How the points are linked:
* | pe ge za le zi bu
Q693 | Q107 Q455 Q106 Q709 Q915 Q849
Q50 | Q959 Q121 Q492 Q532 Q893 Q95
Q85 | Q637 Q642 Q990 Q524 Q680 Q176
Q107 | Q666 Q106 Q796 Q906 Q252 Q211
Q936 | Q108 Q849 Q211 Q693 Q796 Q602
Q25 | Q614 Q664 Q858 Q930 Q918 Q157
Q265 | Q849 Q619 Q511 Q959 Q709 Q915
Q150 | Q391 Q972 Q499 Q447 Q722 Q834
Q637 | Q50 Q990 Q121 Q948 Q335 Q413
Q898 | Q99 Q21 Q847 Q666 Q701 Q545
Q157 | Q722 Q613 Q25 Q664 Q233 Q447
Q121 | Q492 Q948 Q532 Q680 Q176 Q637
Q990 | Q121 Q524 Q948 Q789 Q565 Q85
Q913 | Q493 Q366 Q545 Q108 Q847 Q938
Q305 | Q846 Q622 Q223 Q722 Q834 Q391
Q701 | Q913 Q602 Q366 Q936 Q21 Q583
Q499 | Q305 Q447 Q622 Q157 Q614 Q150
Q335 | Q893 Q565 Q176 Q314 Q990 Q532
Q391 | Q367 Q499 Q305 Q622 Q985 Q20
Q849 | Q211 Q511 Q693 Q455 Q906 Q252
Q369 | Q591 Q197 Q326 Q493 Q630 Q763
Q798 | Q864 Q893 Q268 Q413 Q50 Q262
Q984 | Q565 Q20 Q421 Q391 Q846 Q789
Q789 | Q680 Q640 Q984 Q20 Q367 Q524
Q99 | Q351 Q847 Q867 Q583 Q913 Q705
Q413 | Q95 Q85 Q637 Q990 Q532 Q893
Q918 | Q447 Q369 Q591 Q326 Q664 Q233
Q642 | Q990 Q846 Q524 Q575 Q984 Q314
Q493 | Q498 Q545 Q705 Q898 Q867 Q197
Q613 | Q25 Q498 Q664 Q630 Q763 Q591
Q972 | Q499 Q918 Q447 Q591 Q25 Q112
Q858 | Q112 Q930 Q233 Q763 Q591 Q25
Q893 | Q268 Q176 Q413 Q85 Q121 Q759
Q112 | Q150 Q233 Q972 Q918 Q157 Q614
Q299 | Q701 Q820 Q602 Q252 Q211 Q666
Q511 | Q693 Q959 Q455 Q262 Q864 Q265
Q565 | Q176 Q421 Q314 Q367 Q524 Q680
Q524 | Q948 Q575 Q789 Q640 Q421 Q642
Q846 | Q524 Q223 Q575 Q985 Q20 Q367
Q847 | Q867 Q666 Q583 Q299 Q366 Q898
Q640 | Q984 Q834 Q20 Q150 Q305 Q575
Q938 | Q197 Q701 Q913 Q366 Q898 Q867
Q680 | Q335 Q984 Q565 Q421 Q642 Q948
Q421 | Q314 Q391 Q367 Q305 Q575 Q984
Q705 | Q630 Q898 Q99 Q847 Q938 Q493
Q906 | Q820 Q864 Q915 Q160 Q511 Q106
Q763 | Q918 Q93 Q369 Q197 Q498 Q930
Q326 | Q613 Q493 Q498 Q705 Q351 Q369
Q95 | Q619 Q637 Q50 Q121 Q759 Q268
Q367 | Q642 Q305 Q846 Q223 Q640 Q421
Q985 | Q640 Q614 Q834 Q112 Q499 Q223
Q867 | Q93 Q583 Q938 Q701 Q545 Q99
Q106 | Q796 Q709 Q906 Q864 Q265 Q693
Q176 | Q413 Q314 Q85 Q642 Q948 Q335
Q492 | Q262 Q532 Q759 Q335 Q413 Q50
Q21 | Q847 Q107 Q666 Q796 Q602 Q108
Q591 | Q157 Q326 Q613 Q498 Q930 Q918
Q864 | Q915 Q268 Q160 Q95 Q959 Q709
Q197 | Q326 Q913 Q493 Q545 Q99 Q93
Q545 | Q705 Q108 Q898 Q21 Q583 Q913
Q211 | Q21 Q693 Q107 Q106 Q820 Q936
Q959 | Q455 Q492 Q262 Q759 Q268 Q619
Q722 | Q985 Q25 Q614 Q858 Q972 Q622
Q252 | Q936 Q265 Q849 Q511 Q106 Q820
Q796 | Q299 Q906 Q820 Q915 Q849 Q107
Q93 | Q369 Q938 Q197 Q913 Q705 Q351
Q820 | Q602 Q915 Q252 Q265 Q693 Q796
Q498 | Q664 Q705 Q630 Q99 Q93 Q326
Q709 | Q906 Q798 Q864 Q268 Q619 Q455
Q930 | Q233 Q351 Q763 Q93 Q326 Q664
Q622 | Q223 Q157 Q722 Q25 Q112 Q499
Q915 | Q252 Q160 Q265 Q619 Q455 Q906
Q268 | Q160 Q413 Q95 Q637 Q492 Q798
Q108 | Q898 Q211 Q21 Q107 Q299 Q366
Q664 | Q858 Q630 Q930 Q351 Q369 Q613
Q630 | Q930 Q99 Q351 Q867 Q197 Q498
Q160 | Q265 Q95 Q619 Q50 Q262 Q864
Q447 | Q622 Q591 Q157 Q613 Q858 Q972
Q455 | Q106 Q262 Q709 Q798 Q160 Q511
Q351 | Q763 Q867 Q93 Q938 Q493 Q630
Q666 | Q583 Q796 Q299 Q820 Q936 Q21
Q366 | Q545 Q936 Q108 Q211 Q666 Q701
Q233 | Q972 Q763 Q918 Q369 Q613 Q858
Q223 | Q575 Q722 Q985 Q614 Q150 Q305
Q602 | Q366 Q252 Q936 Q849 Q107 Q299
Q314 | Q85 Q367 Q642 Q846 Q789 Q565
Q532 | Q759 Q680 Q335 Q565 Q85 Q121
Q614 | Q834 Q858 Q112 Q233 Q447 Q722
Q619 | Q511 Q50 Q959 Q492 Q798 Q160
Q583 | Q938 Q299 Q701 Q602 Q108 Q847
Q759 | Q798 Q335 Q893 Q176 Q637 Q492
Q20 | Q421 Q150 Q391 Q499 Q223 Q640
Q262 | Q709 Q759 Q798 Q893 Q95 Q959
Q575 | Q789 Q985 Q640 Q834 Q391 Q846
Q948 | Q532 Q789 Q680 Q984 Q314 Q990
Q834 | Q20 Q112 Q150 Q972 Q622 Q985

The rows follow the links: the fewer symbols apart two points are, the more alike their rows tend to be.

Some points and rows for them; each showing differs a little:
Q93: 3	5	-26	-12	32	-10	2	-4	2	-5	-23	-6	19	19	23	-1	23	-30	-9	21	-4	39	16	26	-4	39	14	40	-34	39	12	13	26	-7	18	14	-9	-3	-29	25	-12	4	-4	-14	45	-20	-10	-6	-2	14	0	16	-3	20	34	-6	-6	-5	-39	-8	21	4	-10	51	19	-25
Q112: -20	3	-13	3	23	-10	-17	25	-1	4	6	22	-1	34	20	-7	-24	-21	16	17	-33	35	19	20	10	25	4	43	13	45	19	-9	39	18	21	11	39	1	8	25	-9	2	-9	4	3	-31	0	2	-13	10	19	36	-16	11	-2	7	-38	-3	-13	-46	-18	-27	19	0	-2	-27
Q913: 13	4	-23	-17	25	-7	10	-16	1	-8	-30	-16	22	5	17	2	36	-24	-17	16	11	27	9	20	-9	32	15	24	-44	23	5	19	11	-17	11	11	-28	-3	-37	16	-10	4	0	-19	49	-8	-12	-7	5	11	-9	2	4	18	38	-11	12	-5	-37	13	32	17	-19	56	23	-16
Q990: -9	-5	24	16	-29	8	-8	13	-1	7	28	14	-22	-10	-18	-2	-33	27	16	-18	-6	-33	-11	-22	8	-35	-15	-29	43	-28	-8	-18	-16	15	-13	-11	23	3	35	-18	12	-4	2	18	-49	12	11	7	-3	-12	7	-6	-3	-18	-37	9	-6	6	39	-7	-29	-14	16	-56	-23	19
Q413: 0	-5	25	12	-33	9	0	0	-1	4	21	3	-17	-22	-24	2	-18	31	6	-22	8	-42	-17	-26	3	-40	-15	-43	31	-44	-15	-11	-29	5	-20	-14	3	1	27	-26	13	-4	5	13	-43	23	9	5	2	-15	-3	-20	5	-20	-32	7	10	5	38	13	-17	0	6	-48	-17	28
Q930: -7	6	-24	-8	35	-11	-6	8	0	-3	-14	5	13	29	25	-4	5	-31	2	22	-18	44	19	27	1	39	13	47	-19	48	17	6	35	3	22	14	11	-1	-16	28	-12	5	-7	-9	33	-28	-7	-2	-7	15	8	27	-10	20	24	-2	-21	-5	-34	-25	7	-9	2	36	14	-29
Q984: -20	-2	16	15	-16	3	-17	24	-1	8	30	25	-22	9	-7	-5	-43	14	22	-8	-22	-12	-2	-11	13	-20	-12	-7	47	-5	2	-22	4	21	-2	-6	41	3	38	-5	6	-3	-3	20	-45	-4	11	7	-9	-6	15	12	-11	-12	-37	13	-25	4	30	-29	-37	-26	26	-53	-22	4
Q106: 22	-3	8	-6	-17	8	18	-28	0	-6	-12	-25	6	-33	-18	9	32	17	-19	-13	35	-30	-18	-15	-12	-18	-1	-38	-22	-40	-16	14	-36	-21	-20	-8	-45	-2	-17	-21	6	0	10	-8	7	30	-2	-3	15	-8	-20	-33	17	-8	9	-10	40	2	7	48	24	30	-23	12	7	23
Q391: -24	0	5	13	1	-4	-20	31	-1	8	25	28	-17	23	5	-8	-43	-1	24	4	-33	10	8	2	14	-2	-6	18	40	19	10	-20	24	24	9	1	49	3	32	9	1	-2	-8	15	-30	-19	8	7	-14	0	19	26	-17	-3	-26	12	-36	2	14	-44	-36	-32	27	-38	-17	-11
Q948: -11	-4	23	15	-28	7	-9	15	-2	7	29	16	-22	-7	-18	-2	-35	26	15	-17	-8	-30	-9	-20	9	-34	-15	-27	43	-27	-7	-18	-13	15	-13	-12	26	3	36	-17	11	-4	1	19	-49	11	11	8	-4	-11	7	-4	-5	-17	-37	10	-8	5	38	-9	-30	-14	18	-57	-24	17
Q524: -17	-4	19	17	-20	4	-14	22	-2	9	29	22	-22	3	-10	-5	-42	18	21	-11	-19	-18	-4	-14	13	-25	-13	-14	47	-11	0	-22	-1	20	-5	-8	38	3	38	-8	8	-3	-2	19	-48	0	12	7	-8	-8	13	7	-8	-14	-38	13	-21	5	33	-24	-36	-24	24	-56	-23	9
Q985: -24	1	-1	11	8	-5	-21	30	-1	7	20	28	-12	28	11	-8	-40	-7	22	7	-36	19	13	8	13	8	-4	28	33	29	15	-18	30	24	14	4	48	3	25	14	-3	0	-8	12	-22	-24	5	5	-14	4	20	32	-17	1	-19	11	-40	1	6	-47	-32	-33	26	-27	-13	-17
Q847: 17	4	-19	-16	21	-5	14	-20	2	-8	-30	-22	22	-1	12	4	41	-20	-20	12	16	20	4	16	-11	27	14	15	-47	15	2	21	4	-19	7	8	-35	-3	-37	11	-8	3	2	-20	49	-2	-11	-7	7	10	-11	-5	7	15	38	-12	18	-4	-35	22	35	23	-23	57	22	-10
Q614: -21	3	-11	4	21	-8	-18	25	-1	4	8	23	-3	33	18	-7	-27	-19	17	16	-35	34	18	18	10	24	2	42	16	43	18	-11	38	19	20	10	42	2	12	24	-8	2	-10	7	-1	-30	0	3	-14	10	19	35	-17	11	-3	7	-39	-2	-11	-46	-20	-29	20	-4	-4	-25
Q197: 5	5	-25	-15	31	-10	2	-5	1	-6	-24	-9	20	17	22	0	26	-30	-10	21	-1	38	15	25	-5	39	15	38	-37	38	12	15	23	-8	17	13	-12	-2	-31	24	-12	5	-4	-16	46	-18	-11	-6	-1	14	-2	14	-1	21	34	-7	-3	-6	-39	-5	23	6	-11	52	20	-24
Q796: 24	0	-1	-13	-6	5	20	-30	1	-8	-21	-29	13	-26	-10	7	41	6	-22	-7	34	-16	-12	-6	-13	-5	4	-24	-36	-27	-13	19	-27	-24	-13	-4	-49	-3	-28	-13	2	0	8	-14	25	23	-6	-6	13	-2	-20	-29	17	-1	21	-12	39	-2	-8	46	33	34	-27	30	13	14
Q176: -7	-5	25	15	-30	9	-5	9	-1	7	26	12	-21	-13	-21	-1	-29	28	13	-20	-2	-36	-12	-23	7	-37	-15	-34	40	-34	-10	-16	-20	11	-16	-12	17	3	33	-21	12	-4	3	16	-48	15	11	7	-1	-13	3	-10	-1	-19	-37	8	-1	5	39	0	-26	-10	13	-55	-20	22
Q798: 9	-5	23	6	-33	11	7	-12	-1	1	10	-8	-11	-31	-26	5	0	31	-4	-22	21	-44	-20	-26	-2	-39	-11	-49	14	-49	-18	-3	-38	-5	-24	-14	-17	0	13	-29	12	-4	9	7	-28	31	6	3	8	-15	-11	-29	11	-19	-20	0	26	5	31	31	-3	12	-5	-31	-10	31
Q972: -19	4	-14	2	24	-10	-17	23	-1	2	4	20	0	34	21	-7	-22	-23	15	18	-32	39	20	21	8	29	4	44	10	46	19	-8	39	17	23	11	37	2	6	25	-10	2	-10	3	5	-32	0	1	-13	11	17	34	-16	13	3	6	-37	-2	-17	-44	-16	-25	19	3	-1	-27
Q157: -16	4	-17	0	27	-11	-15	21	-1	2	1	19	3	33	23	-6	-17	-26	12	20	-30	40	21	23	8	31	7	46	4	47	19	-5	40	14	24	12	33	1	1	27	-10	2	-9	0	12	-32	-2	0	-12	12	15	35	-15	14	8	5	-34	-3	-21	-42	-11	-23	16	11	2	-29

Each walk starts at a row. The symbols on each line, taken left to right, move it on to the next point.
Each answer is a row, close to the row of the point it stands for.
new walk
8	-6	24	8	-32	11	8	-10	-1	1	11	-6	-13	-29	-25	4	-3	30	-2	-23	19	-44	-19	-27	-3	-39	-12	-48	17	-49	-17	-4	-37	-3	-23	-15	-14	1	15	-29	12	-3	7	8	-31	29	7	3	9	-15	-9	-28	9	-19	-21	1	23	4	32	29	-5	12	-3	-34	-11	31
pe zi le bu zi: -2	-5	26	13	-33	10	0	3	-2	6	22	6	-18	-21	-23	1	-20	31	8	-22	6	-41	-17	-26	4	-39	-15	-42	33	-41	-13	-13	-27	6	-19	-13	6	2	28	-26	13	-4	4	14	-44	21	10	6	2	-15	-1	-18	2	-20	-32	6	8	6	38	11	-20	-2	7	-49	-19	25
zi bu ge bu za pe: -6	-4	25	15	-31	9	-4	7	-1	6	25	9	-21	-15	-21	1	-27	29	11	-20	0	-37	-14	-24	7	-38	-15	-36	38	-36	-11	-15	-22	10	-16	-13	14	3	32	-22	12	-4	4	16	-47	18	11	7	0	-13	2	-12	0	-20	-35	8	1	6	39	2	-24	-7	12	-53	-20	23
new walk
-17	4	-16	1	26	-10	-16	23	0	3	1	20	1	34	22	-7	-19	-24	13	19	-32	39	20	22	8	30	6	46	6	47	19	-7	41	16	22	12	35	0	3	26	-10	2	-10	2	8	-32	-2	1	-13	12	17	34	-14	14	4	5	-36	-3	-18	-44	-14	-24	17	8	1	-29
za pe za zi zi za za: -12	4	-21	-5	30	-11	-11	15	1	-1	-7	12	9	33	25	-6	-6	-29	6	21	-24	43	21	26	4	37	10	48	-8	50	19	0	39	8	24	13	22	0	-8	28	-11	3	-8	-5	23	-31	-5	-1	-10	14	12	32	-12	18	16	2	-28	-5	-27	-35	-2	-17	8	25	8	-31
za ge ge za: 7	5	-25	-15	31	-8	6	-8	2	-7	-27	-12	21	15	20	2	29	-28	-13	19	2	35	13	23	-7	39	15	35	-39	33	10	16	20	-10	16	12	-17	-3	-34	22	-11	4	-3	-17	48	-17	-10	-7	1	13	-3	10	1	19	36	-8	1	-4	-39	1	26	9	-14	55	21	-22
new walk
6	5	-25	-14	31	-10	4	-7	1	-6	-25	-9	21	16	22	1	27	-28	-12	20	0	37	14	24	-6	38	15	36	-38	36	11	15	22	-10	17	13	-15	-3	-31	22	-12	3	-4	-15	47	-18	-11	-7	0	14	-3	13	0	20	35	-8	-1	-5	-38	-2	24	7	-12	54	21	-23
za za zi le: 19	3	-16	-16	14	0	18	-25	1	-9	-30	-26	21	-9	6	6	44	-13	-23	7	24	9	0	9	-13	18	11	4	-46	1	-3	22	-8	-23	0	5	-43	-4	-37	3	-5	2	4	-19	44	6	-10	-9	11	5	-16	-14	12	11	36	-13	28	-3	-28	32	37	27	-26	52	21	-2
le za pe bu bu: 21	3	-14	-16	11	-1	18	-27	1	-9	-29	-27	21	-13	4	7	45	-10	-23	5	27	6	-1	8	-14	14	10	0	-46	-2	-4	22	-11	-23	-1	4	-45	-4	-37	1	-4	2	5	-19	43	8	-10	-8	11	4	-17	-16	13	9	34	-14	29	-2	-27	34	37	29	-27	51	21	0
new walk
-23	-2	11	15	-9	0	-18	28	-1	9	29	27	-19	15	-3	-6	-45	8	24	-4	-29	-3	3	-6	13	-13	-10	4	45	6	6	-22	14	24	3	-3	46	3	37	0	3	-2	-5	18	-40	-11	10	7	-11	-4	17	17	-13	-9	-33	13	-32	3	24	-37	-37	-30	27	-48	-20	-2
zi pe ge ge ge ge: -10	5	-23	-6	33	-11	-10	13	0	0	-9	10	10	31	25	-5	-2	-29	5	21	-23	44	20	26	4	38	11	49	-11	50	19	1	39	7	24	14	19	-1	-10	29	-11	3	-8	-5	27	-31	-6	-2	-10	15	12	31	-12	18	18	1	-27	-3	-29	-33	0	-14	7	29	10	-30
bu zi ge zi pe le za: 9	4	-25	-15	29	-8	6	-11	1	-7	-26	-13	21	12	20	1	32	-27	-14	19	4	34	12	23	-7	36	15	31	-42	31	8	17	17	-13	15	12	-20	-3	-34	20	-11	4	-1	-17	49	-14	-10	-6	3	13	-5	9	2	20	37	-9	3	-5	-38	3	28	11	-15	56	22	-20
new walk
23	-3	6	-7	-15	7	19	-28	1	-6	-14	-26	8	-32	-15	8	34	14	-20	-13	35	-27	-16	-14	-12	-15	1	-36	-25	-37	-16	14	-35	-22	-18	-8	-46	-3	-19	-20	6	-1	10	-10	13	29	-3	-4	13	-7	-20	-33	16	-7	11	-10	39	1	2	49	27	32	-25	16	9	21
ge ge bu zi pe: 14	-5	19	1	-30	10	12	-19	0	0	3	-14	-6	-34	-25	5	10	27	-9	-20	28	-43	-20	-24	-6	-34	-8	-49	3	-49	-19	2	-40	-11	-23	-13	-28	0	3	-27	11	-2	9	2	-18	33	5	1	11	-13	-15	-32	14	-17	-11	-2	31	4	25	39	7	21	-11	-18	-4	29
le za pe pe: 17	-4	17	0	-27	11	15	-22	0	-3	0	-18	-2	-35	-23	6	17	26	-12	-19	30	-41	-20	-23	-7	-32	-7	-48	-4	-48	-19	5	-41	-14	-24	-12	-32	0	-1	-27	10	-2	11	-1	-11	32	2	0	13	-12	-16	-35	16	-15	-7	-4	34	3	21	42	10	24	-15	-11	-3	30
new walk
12	4	-24	-16	28	-8	9	-14	2	-7	-29	-15	21	7	17	2	34	-25	-15	17	9	30	10	21	-9	34	14	27	-42	27	7	19	13	-16	12	11	-26	-4	-37	18	-11	4	-1	-18	49	-10	-11	-7	3	12	-7	4	4	18	38	-10	8	-5	-37	10	30	16	-19	57	23	-16
zi pe ge ge pe: 17	2	-19	-16	19	-4	14	-22	2	-8	-30	-23	22	-3	10	5	42	-18	-20	12	19	17	4	15	-12	25	13	13	-47	12	1	22	1	-21	4	7	-37	-3	-39	8	-9	4	3	-20	48	0	-11	-8	8	8	-13	-7	9	14	37	-12	21	-5	-33	24	36	24	-24	56	23	-8
ge za za ge le: 18	-4	16	-1	-26	10	16	-22	1	-3	-3	-19	-2	-34	-22	7	20	24	-13	-19	31	-39	-20	-22	-8	-31	-6	-45	-7	-48	-19	7	-40	-15	-23	-12	-35	-1	-4	-26	10	-2	10	-3	-8	32	2	-1	12	-11	-16	-35	16	-14	-5	-5	36	3	20	43	14	25	-16	-8	-1	28
new walk
-3	-6	26	14	-33	10	-2	4	-1	5	23	7	-20	-19	-23	0	-23	30	9	-22	4	-39	-16	-25	5	-39	-15	-39	34	-40	-13	-14	-26	8	-19	-13	9	2	29	-25	13	-4	5	14	-45	21	9	6	2	-14	-1	-16	2	-20	-34	6	6	5	39	7	-22	-4	9	-52	-19	24
bu za za le le le ge: -22	4	-10	5	19	-9	-18	27	-1	5	10	24	-5	33	18	-8	-31	-19	18	15	-35	32	17	17	11	21	2	39	18	42	17	-12	38	21	21	9	44	2	13	22	-7	1	-9	6	-5	-31	1	2	-14	8	20	35	-17	9	-7	9	-40	-2	-8	-48	-22	-30	23	-8	-6	-23
zi za zi bu za: -14	3	-19	-2	30	-11	-13	18	1	2	-3	15	6	34	24	-6	-11	-28	9	21	-28	43	20	24	6	34	8	48	-3	49	18	-3	40	12	24	14	27	1	-3	29	-11	3	-9	-1	18	-32	-4	-1	-11	13	14	34	-13	17	11	4	-31	-3	-25	-39	-6	-21	12	18	5	-31
new walk
10	5	-24	-15	28	-8	8	-12	2	-7	-28	-14	22	10	18	1	33	-27	-15	19	6	33	10	22	-8	35	16	30	-43	29	7	19	15	-14	13	10	-23	-3	-35	19	-11	4	-1	-17	49	-12	-11	-7	4	12	-6	7	4	19	38	-9	6	-5	-39	7	30	14	-17	57	24	-18
le ge bu za ge: 24	-1	3	-10	-11	6	20	-30	1	-6	-18	-28	11	-30	-13	8	39	10	-22	-10	36	-22	-14	-11	-13	-10	2	-30	-30	-33	-15	16	-32	-25	-16	-5	-49	-2	-24	-17	4	-1	10	-13	18	26	-4	-4	13	-5	-20	-32	18	-3	17	-11	40	0	-3	47	30	34	-25	24	12	19
zi za zi bu za: 19	-4	15	-2	-24	10	17	-24	0	-3	-4	-21	0	-34	-22	7	22	23	-15	-19	33	-37	-20	-20	-9	-28	-6	-44	-10	-46	-19	8	-40	-16	-22	-10	-37	-1	-6	-26	10	-3	9	-3	-5	32	1	-2	14	-11	-18	-35	16	-13	-1	-6	37	2	15	45	15	26	-18	-4	1	27
